Below are the code and all the weights of a small trained network. Each question names an input and a target symbol and asks about switching units off, where a switched-off unit gives its printed mean instead of its output.

import numpy as np


def w(rows, s, z=0):
    codes = np.array(rows[::2]) - 128.0
    scale = np.full(codes.shape[1], s)
    scale[-1] = z or s
    return codes * scale


def f(y):
    return np.maximum(y, 0)


def softmax(a):
    e = np.exp(a - a.max(-1, keepdims=True))
    return e / e.sum(-1, keepdims=True)


def log_softmax(a):
    a = a - a.max(-1, keepdims=True)
    return a - np.log(np.exp(a).sum(-1, keepdims=True))


def net(x, mask):
    ids = ['ΛΣΩαγεθξπτ'.index(c) for c in x.split()]
    T = len(ids)
    res = E[ids] + P[:T]
    u = 0
    for l in range(2):
        r = res
        for j in range(3):
            rows = slice(3 * j, 3 * j + 3)
            q, k, v = (r @ M[l][rows].T for M in (Q, K, V))
            z = softmax(np.where(np.tri(T) > 0, q @ k.T / 3**0.5, -1e9)) @ v
            o = O[l][rows]
            res = res + np.where(mask[u + j], z, o[:, -1]) @ o[:, :-1]
        u += 3
        y = f(res @ A[l][:, :-1].T + A[l][:, -1])
        res = res + np.where(mask[u : u + 8], y, B[l][:, -1]) @ B[l][:, :-1]
        u += 8
    return log_softmax(res[-1] @ U[:, :-1].T + U[:, -1])


Q, K, V, O, A, B = {}, {}, {}, {}, {}, {}
E = w([
[167,110,137,118,73,2,186,64],'Λ',
[136,185,111,163,106,192,194,87],'Σ',
[215,154,121,152,78,114,188,51],'Ω',
[81,211,176,104,152,141,167,122],'α',
[68,133,153,140,118,78,205,105],'γ',
[157,203,139,164,102,24,133,130],'ε',
[181,156,134,152,151,46,213,152],'θ',
[70,153,174,157,101,80,131,12],'ξ',
[162,105,127,34,81,188,156,151],'π',
[145,87,59,145,176,117,177,201],'τ',
],0.02)
P = w([
[127,165,183,246,103,113,54,248],'0',
[98,174,93,184,112,94,92,211],'1',
[80,156,57,144,142,102,112,164],'2',
[79,129,48,103,174,124,125,98],'3',
[82,120,44,73,204,143,145,52],'4',
[97,107,31,44,230,161,151,2],'5',
],0.0091)
Q[0] = w([
[160,194,197,188,189,144,137,11],'L0H0',
[160,124,15,67,106,166,132,246],'L0H0',
[115,24,63,78,100,172,154,116],'L0H0',
[105,105,162,105,100,123,114,127],'L0H1',
[178,163,101,141,152,118,152,146],'L0H1',
[154,163,71,184,104,120,141,149],'L0H1',
[119,145,76,44,101,98,214,108],'L0H2',
[32,208,91,107,130,150,162,148],'L0H2',
[84,65,133,111,80,173,91,188],'L0H2',
],0.011)
K[0] = w([
[87,190,112,221,234,75,198,2],'L0H0',
[138,58,124,71,55,242,52,198],'L0H0',
[140,46,136,159,133,150,46,137],'L0H0',
[97,164,127,116,55,143,120,161],'L0H1',
[121,144,118,131,196,118,129,108],'L0H1',
[124,158,95,157,214,87,136,86],'L0H1',
[107,35,1,43,170,107,87,69],'L0H2',
[83,100,95,5,192,211,180,188],'L0H2',
[104,32,133,200,134,84,84,206],'L0H2',
],0.0084)
V[0] = w([
[114,117,39,119,176,146,48,93],'L0H0',
[184,89,114,93,141,140,115,111],'L0H0',
[175,168,73,172,215,95,153,233],'L0H0',
[144,126,115,72,159,136,205,139],'L0H1',
[123,122,96,65,74,146,89,148],'L0H1',
[118,174,122,71,89,132,78,123],'L0H1',
[95,177,59,70,163,134,108,141],'L0H2',
[132,132,124,140,254,75,92,90],'L0H2',
[106,97,72,213,126,107,79,119],'L0H2',
],0.0065)
O[0] = w([
[171,215,158,116,181,141,126,166,3],'L0H0',
[188,76,144,97,176,149,77,143,21],'L0H0',
[232,126,255,129,148,107,208,52,187],'L0H0',
[159,137,130,110,157,101,210,125,141],'L0H1',
[70,123,77,91,184,69,126,74,55],'L0H1',
[106,153,90,110,111,119,95,92,106],'L0H1',
[132,131,151,110,156,132,169,157,167],'L0H2',
[141,124,80,129,220,102,60,157,57],'L0H2',
[168,135,96,190,175,133,62,126,56],'L0H2',
],0.0072,0.0038)
A[0] = w([
[197,126,54,86,82,131,88,61,99],'L0N0',
[158,112,194,103,93,228,27,224,95],'L0N1',
[83,88,143,153,154,93,133,86,5],'L0N2',
[168,58,92,192,167,188,119,137,188],'L0N3',
[113,203,145,148,183,144,130,119,118],'L0N4',
[151,88,113,135,164,253,52,100,87],'L0N5',
[148,167,92,153,172,141,47,231,2],'L0N6',
[52,155,104,124,92,142,6,55,131],'L0N7',
],0.0074,0.0051)
B[0] = w([
[58,98,58,157,89,140,142,177,253],'L0N0',
[189,83,197,147,255,176,118,192,162],'L0N1',
[135,78,72,130,102,182,130,106,182],'L0N2',
[114,163,121,132,124,82,194,141,186],'L0N3',
[110,140,167,142,57,162,162,99,236],'L0N4',
[111,104,107,158,128,129,168,142,135],'L0N5',
[78,83,80,153,141,143,161,53,130],'L0N6',
[216,157,133,134,132,60,194,208,230],'L0N7',
],0.0083,0.0028)
Q[1] = w([
[116,106,139,98,136,126,95,124],'L1H0',
[148,32,158,126,124,104,7,107],'L1H0',
[168,178,135,129,115,120,211,156],'L1H0',
[101,91,157,154,168,153,42,135],'L1H1',
[124,167,109,150,146,101,167,65],'L1H1',
[83,92,125,108,49,142,190,123],'L1H1',
[84,119,160,81,166,187,15,124],'L1H2',
[173,81,58,241,126,64,167,107],'L1H2',
[136,99,186,180,161,157,86,144],'L1H2',
],0.012)
K[1] = w([
[121,156,190,138,138,74,127,178],'L1H0',
[153,223,161,223,150,47,102,114],'L1H0',
[65,100,68,9,87,184,104,100],'L1H0',
[130,133,188,181,94,97,89,174],'L1H1',
[56,101,59,116,130,138,147,116],'L1H1',
[157,99,101,57,193,156,172,157],'L1H1',
[171,157,177,234,145,64,109,157],'L1H2',
[103,52,85,108,62,161,141,115],'L1H2',
[109,183,116,191,87,83,161,113],'L1H2',
],0.013)
V[1] = w([
[182,126,106,119,92,241,107,19],'L1H0',
[224,107,135,63,114,59,72,223],'L1H0',
[83,255,191,90,89,101,120,110],'L1H0',
[136,198,41,167,207,113,165,151],'L1H1',
[134,223,106,133,87,85,138,10],'L1H1',
[219,143,108,92,71,113,99,174],'L1H1',
[167,95,89,79,55,23,133,68],'L1H2',
[44,67,196,151,152,77,118,132],'L1H2',
[76,99,34,197,71,110,187,77],'L1H2',
],0.0077)
O[1] = w([
[216,170,129,157,112,117,144,160,120],'L1H0',
[95,84,142,150,91,66,40,88,60],'L1H0',
[86,255,118,40,160,211,152,73,158],'L1H0',
[118,102,252,206,157,98,139,218,106],'L1H1',
[97,143,169,199,167,154,21,38,175],'L1H1',
[165,155,91,63,167,171,69,157,116],'L1H1',
[202,74,33,122,149,152,58,70,188],'L1H2',
[47,81,147,118,216,103,185,79,131],'L1H2',
[135,74,21,161,154,199,182,129,254],'L1H2',
],0.0077,0.0094)
A[1] = w([
[149,21,64,91,177,5,52,108,6],'L1N0',
[19,176,214,63,133,160,209,103,8],'L1N1',
[181,80,250,79,115,101,84,3,87],'L1N2',
[120,250,114,153,34,81,122,138,5],'L1N3',
[224,102,133,76,198,158,228,149,3],'L1N4',
[49,165,195,166,69,68,62,236,76],'L1N5',
[110,51,94,172,80,232,162,192,61],'L1N6',
[175,219,139,133,85,39,207,198,72],'L1N7',
],0.0065,0.0051)
B[1] = w([
[131,136,177,71,255,200,113,103,166],'L1N0',
[198,123,101,133,154,57,79,220,249],'L1N1',
[200,113,248,103,62,120,158,103,148],'L1N2',
[97,72,126,87,107,123,119,135,177],'L1N3',
[59,156,96,125,35,107,72,112,210],'L1N4',
[83,144,67,193,223,166,92,192,147],'L1N5',
[146,140,241,140,129,81,68,96,227],'L1N6',
[132,77,145,61,155,238,52,118,205],'L1N7',
],0.0075,0.013)
U = w([
[156,104,108,116,176,154,93,111,22],'Λ',
[118,150,151,146,117,255,154,124,27],'Σ',
[228,119,72,196,99,96,102,165,104],'Ω',
[162,190,136,105,171,97,111,142,138],'α',
[68,128,114,174,121,99,215,105,252],'γ',
[92,159,174,138,106,104,56,66,122],'ε',
[203,101,195,127,133,102,164,117,69],'θ',
[65,150,100,162,112,128,41,137,75],'ξ',
[143,76,109,81,73,144,117,151,210],'π',
[169,51,154,158,142,182,137,200,46],'τ',
],0.0062,0.0045)

Each question gives the input, a string of symbols that net reads in full, and the target symbol t.
The units are the heads (3 rows each of Q, K, V and O) and the neurons (one row each of A and B). Each row of codes is followed by its name. A weight is (code - 128) times the scale printed after its matrix; where a second scale follows, it is the last column's (O, A, B and U).
mask holds one flag per unit, layer by layer, with each layer's heads first. A switched-off unit (its flag False) gives its mean, the last column of its rows in O or B, instead of its output. The means were averaged over made-up inputs and are rounded, as every weight is.
A unit's drop is (log p(t) with every unit on - log p(t) with that unit switched off) / (log p(t) with every unit on - log p(t) with every unit switched off).
The circuit of an input: a set's keep is (log p(t) with only the set's units on - log p(t) with every unit switched off) / (log p(t) with every unit on - log p(t) with every unit switched off). Starting from the 12 units with the biggest drops (on a tie, the unit counted first), units are removed one at a time, each time the one whose removal leaves the highest keep (on an exact tie, the one counted first), for as long as the keep stays at least 0.8.
units of the circuit, in order: the units of the circuit, biggest drop first
most important unit: the unit with the biggest drop
k most important neurons of layer l: the k neurons of layer l with the biggest drops, biggest first
which heads matter: for each layer, one digit per head in row order, 1 if its drop is at least 0.15 and else 0, layers parted by /
input Ω π γ τ Ω Σ, target τ: 2 most important neurons of layer 0 : L0N1, L0N6
input τ γ γ γ Λ θ, target Λ: units of the circuit, in order : L1H2, L1N0, L0N0
input γ Ω τ α π, target τ: units of the circuit, in order : L0H0, L1H1, L0N1
input γ θ γ Ω π θ, target π: which heads matter : 100 / 010
input α θ Ω Σ γ ξ, target γ: which heads matter : 000 / 011
input π γ γ γ ξ γ, target ξ: units of the circuit, in order : L0H0, L1H2, L0N1, L1N5
input ε τ ξ, target ξ: units of the circuit, in order : L0H0, L1H0
input π γ Ω α Σ ε, target ε: units of the circuit, in order : L1H2, L1H1
input γ ξ Ω, target Ω: units of the circuit, in order : L1H2
input ξ α ξ π Λ, target π: which heads matter : 101 / 011
input Σ ε α θ, target α: which heads matter : 000 / 101
input ε γ ε, target γ: which heads matter : 000 / 001
input τ π ε, target τ: which heads matter : 101 / 111
input τ γ τ, target γ: most important unit : L0H0
input Ω π τ γ, target τ: which heads matter : 100 / 011
input γ α θ Σ, target Σ: which heads matter : 000 / 101
input π Λ τ, target τ: which heads matter : 000 / 010
input π ε α Ω Σ, target ε: 2 most important neurons of layer 0 : L0N1, L0N4
input π Σ Ω, target π: 2 most important neurons of layer 0 : L0N1, L0N0
input π θ γ ε Λ, target ε: units of the circuit, in order : L1H1
input Λ Σ ε Ω θ, target Ω: which heads matter : 000 / 101
input Ω ε π θ Ω, target π: which heads matter : 100 / 011
input Ω ε θ π ξ ε, target π: which heads matter : 101 / 010
input π τ Λ γ τ, target τ: 3 most important neurons of layer 0 : L0N3, L0N1, L0N6
input Σ π ε α, target π: 2 most important neurons of layer 0 : L0N4, L0N1
input α Ω π ξ, target π: 2 most important neurons of layer 1 : L1N7, L1N3
input ξ Σ θ, target Σ: 2 most important neurons of layer 1 : L1N7, L1N1
input α α Ω π ξ, target π: most important unit : L0H0
input Λ π Λ Σ γ Σ, target γ: 2 most important neurons of layer 1 : L1N7, L1N6
input τ Ω π, target τ: 2 most important neurons of layer 0 : L0N1, L0N3
